Here is a tiny trained network, its code and every weight. The questions are about switching its units off for an input and a target symbol, where a switched-off unit gives its printed mean instead of its output.

import numpy as np


def w(rows, s, z=0):
    codes = np.array(rows[::2]) - 128.0
    scale = np.full(codes.shape[1], s)
    scale[-1] = z or s
    return codes * scale


def f(y):
    return np.maximum(y, 0)


def softmax(a):
    e = np.exp(a - a.max(-1, keepdims=True))
    return e / e.sum(-1, keepdims=True)


def log_softmax(a):
    a = a - a.max(-1, keepdims=True)
    return a - np.log(np.exp(a).sum(-1, keepdims=True))


def net(x, mask):
    ids = ['ΔΘΞΨΩαβγεηλμ'.index(c) for c in x.split()]
    T = len(ids)
    res = E[ids] + P[:T]
    r = res
    for j in range(2):
        rows = slice(3 * j, 3 * j + 3)
        q, k, v = (r @ M[0][rows].T for M in (Q, K, V))
        z = softmax(np.where(np.tri(T) > 0, q @ k.T / 3**0.5, -1e9)) @ v
        o = O[0][rows]
        res = res + np.where(mask[j], z, o[:, -1]) @ o[:, :-1]
    y = f(res @ A[0][:, :-1].T + A[0][:, -1])
    res = res + np.where(mask[2:6], y, B[0][:, -1]) @ B[0][:, :-1]
    return log_softmax(res[-1] @ U[:, :-1].T + U[:, -1])


Q, K, V, O, A, B = {}, {}, {}, {}, {}, {}
E = w([
[104,109,146],'Δ',
[254,112,157],'Θ',
[157,168,110],'Ξ',
[120,129,179],'Ψ',
[122,138,187],'Ω',
[134,160,210],'α',
[62,119,211],'β',
[55,146,192],'γ',
[81,203,68],'ε',
[119,28,231],'η',
[184,67,215],'λ',
[164,170,107],'μ',
],0.018)
P = w([
[233,21,128],'0',
[248,115,87],'1',
[250,93,93],'2',
[250,89,81],'3',
[255,91,74],'4',
[252,77,26],'5',
[246,57,15],'6',
],0.0036)
Q[0] = w([
[120,226,80],'H1',
[61,192,178],'H1',
[239,148,191],'H1',
[119,140,126],'H2',
[12,127,185],'H2',
[139,21,218],'H2',
],0.011)
K[0] = w([
[160,251,98],'H1',
[93,227,85],'H1',
[151,32,54],'H1',
[167,182,117],'H2',
[27,116,136],'H2',
[131,44,213],'H2',
],0.012)
V[0] = w([
[47,254,102],'H1',
[127,66,99],'H1',
[118,144,169],'H1',
[153,139,102],'H2',
[103,104,48],'H2',
[77,27,38],'H2',
],0.011)
O[0] = w([
[51,99,68,6],'H1',
[125,186,197,139],'H1',
[58,72,128,146],'H1',
[143,229,130,116],'H2',
[92,205,210,68],'H2',
[193,206,254,85],'H2',
],0.0082,0.011)
A[0] = w([
[184,35,129,134],'N1',
[226,151,68,137],'N2',
[4,95,254,244],'N3',
[213,64,113,2],'N4',
],0.0096,0.0049)
B[0] = w([
[30,202,94,248],'N1',
[148,78,98,193],'N2',
[254,166,63,182],'N3',
[63,64,153,207],'N4',
],0.0099,0.013)
U = w([
[254,202,56,206],'Δ',
[223,69,81,27],'Θ',
[147,167,114,117],'Ξ',
[129,160,134,104],'Ψ',
[117,148,127,52],'Ω',
[80,121,110,2],'α',
[118,159,139,73],'β',
[121,168,129,90],'γ',
[103,244,100,183],'ε',
[188,170,215,230],'η',
[69,88,212,1],'λ',
[134,174,134,104],'μ',
],0.012,0.005)

Each question gives the input, a string of symbols that net reads in full, and the target symbol t.
The units are the heads (3 rows each of Q, K, V and O) and the neurons (one row each of A and B). Each row of codes is followed by its name. A weight is (code - 128) times the scale printed after its matrix; where a second scale follows, it is the last column's (O, A, B and U).
mask holds one flag per unit, heads first, then neurons. A switched-off unit (its flag False) gives its mean, the last column of its rows in O or B, instead of its output. The means were averaged over made-up inputs and are rounded, as every weight is.
A unit's drop is (log p(t) with every unit on - log p(t) with that unit switched off) / (log p(t) with every unit on - log p(t) with every unit switched off).
The circuit of an input: a set's keep is (log p(t) with only the set's units on - log p(t) with every unit switched off) / (log p(t) with every unit on - log p(t) with every unit switched off). Starting from all 6 units, units are removed one at a time, each time the one whose removal leaves the highest keep (on an exact tie, the one counted first), for as long as the keep stays at least 0.8.
circuit, biggest first: the units of the circuit, biggest drop first
k most important neurons: the k neurons with the biggest drops, biggest first
heads that matter: for each layer, one digit per head in row order, 1 if its drop is at least 0.15 and else 0, layers parted by /
drop when u is switched off: that unit's drop, to one decimal
input ε ε μ β α η λ, target λ: 2 most important neurons : (N4; N3)
input Ξ μ γ β Θ, target Θ: circuit, biggest first : (N2; N4)
input η Ξ η Ψ, target η: heads that matter : 10
input α Ψ Ω, target α: heads that matter : 11
input α β Δ, target α: heads that matter : 11
input Ξ μ ε Δ γ, target Δ: circuit, biggest first : (N3; N4)
input η Ω η α, target η: heads that matter : 10
input η λ η λ μ Ω, target η: circuit, biggest first : (H1)
input η η Ξ Δ Ξ ε Δ, target η: heads that matter : 11
input α Ξ β, target Δ: heads that matter : 00
input η ε Ω, target η: circuit, biggest first : (H1; H2)
input α Ω α Δ λ, target λ: circuit, biggest first : (N4; N3)
input α α μ Ω Δ Θ, target Θ: drop when N2 is switched off : 1.5
input η Θ α, target η: circuit, biggest first : (H1)
input α λ Δ α μ β, target Δ: drop when N3 is switched off : 0.7
input η μ Ξ γ η η, target η: drop when N4 is switched off : 0.0
